Here is a tiny trained network, its code and every weight. The questions are about switching its units off for an input and a target symbol, where a switched-off unit gives its printed mean instead of its output.

import numpy as np


def w(rows, s, z=0):
    codes = np.array(rows[::2]) - 128.0
    scale = np.full(codes.shape[1], s)
    scale[-1] = z or s
    return codes * scale


def softmax(a):
    e = np.exp(a - a.max(-1, keepdims=True))
    return e / e.sum(-1, keepdims=True)


def log_softmax(a):
    a = a - a.max(-1, keepdims=True)
    return a - np.log(np.exp(a).sum(-1, keepdims=True))


def net(x, mask):
    ids = ['γδεζμξπσφψω'.index(c) for c in x.split()]
    T = len(ids)
    res = E[ids] + P[:T]
    u = 0
    for l in range(2):
        r = res
        for j in range(3):
            rows = slice(2 * j, 2 * j + 2)
            q, k, v = (r @ M[l][rows].T for M in (Q, K, V))
            z = softmax(np.where(np.tri(T) > 0, q @ k.T / 2**0.5, -1e9)) @ v
            o = O[l][rows]
            res = res + np.where(mask[u + j], z, o[:, -1]) @ o[:, :-1]
        u += 3
    return log_softmax(res[-1] @ U[:, :-1].T + U[:, -1])


Q, K, V, O = {}, {}, {}, {}
E = w([
[116,132,118],'γ',
[135,175,156],'δ',
[86,142,97],'ε',
[111,80,83],'ζ',
[16,172,98],'μ',
[129,24,130],'ξ',
[74,124,44],'π',
[172,221,174],'σ',
[148,163,237],'φ',
[113,115,218],'ψ',
[135,251,38],'ω',
],0.014)
P = w([
[52,222,143],'0',
[121,254,172],'1',
[178,166,103],'2',
[162,98,112],'3',
[218,189,204],'4',
[125,181,148],'5',
[39,42,15],'6',
[128,123,87],'7',
],0.0029)
Q[0] = w([
[110,170,146],'L0H0',
[55,97,152],'L0H0',
[2,87,150],'L0H1',
[28,113,199],'L0H1',
[37,80,80],'L0H2',
[105,79,141],'L0H2',
],0.01)
K[0] = w([
[39,125,114],'L0H0',
[81,250,97],'L0H0',
[154,51,170],'L0H1',
[79,125,190],'L0H1',
[121,67,109],'L0H2',
[195,55,160],'L0H2',
],0.011)
V[0] = w([
[184,88,112],'L0H0',
[87,134,119],'L0H0',
[139,131,246],'L0H1',
[177,140,108],'L0H1',
[190,148,227],'L0H2',
[116,36,27],'L0H2',
],0.014)
O[0] = w([
[48,95,128,54],'L0H0',
[155,144,176,152],'L0H0',
[253,70,140,181],'L0H1',
[59,188,126,115],'L0H1',
[87,161,4,160],'L0H2',
[177,254,225,2],'L0H2',
],0.007,0.0061)
Q[1] = w([
[140,145,12],'L1H0',
[173,82,140],'L1H0',
[221,138,192],'L1H1',
[66,70,128],'L1H1',
[164,59,180],'L1H2',
[100,78,96],'L1H2',
],0.011)
K[1] = w([
[141,69,54],'L1H0',
[78,137,153],'L1H0',
[102,171,34],'L1H1',
[6,149,160],'L1H1',
[166,160,113],'L1H2',
[140,113,105],'L1H2',
],0.012)
V[1] = w([
[197,147,156],'L1H0',
[202,140,49],'L1H0',
[81,17,253],'L1H1',
[211,113,54],'L1H1',
[178,21,80],'L1H2',
[102,161,17],'L1H2',
],0.0076)
O[1] = w([
[255,152,156,103],'L1H0',
[161,143,163,226],'L1H0',
[180,89,237,90],'L1H1',
[105,38,31,197],'L1H1',
[204,59,173,254],'L1H2',
[133,126,24,206],'L1H2',
],0.0072,0.0038)
U = w([
[48,145,77,167],'γ',
[196,158,43,253],'δ',
[101,107,141,78],'ε',
[93,86,154,50],'ζ',
[243,135,186,107],'μ',
[133,112,158,165],'ξ',
[100,110,165,97],'π',
[15,32,105,19],'σ',
[254,76,149,185],'φ',
[234,104,96,48],'ψ',
[69,121,141,136],'ω',
],0.0063,0.0034)

Each question gives the input, a string of symbols that net reads in full, and the target symbol t.
The units are the heads (2 rows each of Q, K, V and O). Each row of codes is followed by its name. A weight is (code - 128) times the scale printed after its matrix; where a second scale follows, it is the last column's (O and U).
mask holds one flag per head, layer by layer. A switched-off head (its flag False) gives its mean, the last column of its rows in O, instead of its output. The means were averaged over made-up inputs and are rounded, as every weight is.
A unit's drop is (log p(t) with every unit on - log p(t) with that unit switched off) / (log p(t) with every unit on - log p(t) with every unit switched off).
The circuit of an input: a set's keep is (log p(t) with only the set's units on - log p(t) with every unit switched off) / (log p(t) with every unit on - log p(t) with every unit switched off). Starting from all 6 units, units are removed one at a time, each time the one whose removal leaves the highest keep (on an exact tie, the one counted first), for as long as the keep stays at least 0.8.
units of the circuit, in order: the units of the circuit, biggest drop first
most important unit: the unit with the biggest drop
heads that matter: for each layer, one digit per head in row order, 1 if its drop is at least 0.15 and else 0, layers parted by /
drop of u: that unit's drop, to one decimal
input σ ω σ, target γ: units of the circuit, in order	L0H1, L1H2
input μ π μ δ, target μ: units of the circuit, in order	L0H2, L1H1
input ζ ω ω, target γ: most important unit	L0H1
input ψ μ σ ψ μ, target φ: units of the circuit, in order	L0H1, L0H0, L1H0
input ω δ δ, target γ: heads that matter	010 / 001
input ψ ε ψ ψ δ ψ ε ε, target φ: heads that matter	010 / 001
input ζ δ ψ φ ψ δ ζ, target φ: heads that matter	011 / 001
input ψ φ ξ, target φ: heads that matter	010 / 001
input σ ψ ψ ψ ψ ξ μ, target φ: heads that matter	010 / 001
input ψ ζ ψ, target φ: units of the circuit, in order	L0H1, L1H2
input ω ψ ψ ξ φ ψ φ γ, target φ: units of the circuit, in order	L0H1, L1H2, L1H1, L0H2
input ξ μ ξ, target μ: heads that matter	001 / 010
input ω ω ξ, target γ: heads that matter	010 / 011
input ω ω γ, target γ: drop of L1H2	0.4
input ω σ π, target γ: drop of L1H2	0.6
input φ μ ψ ε ψ ε, target φ: drop of L1H0	0.1
input ω ζ ξ ω, target γ: drop of L0H2	-0.1
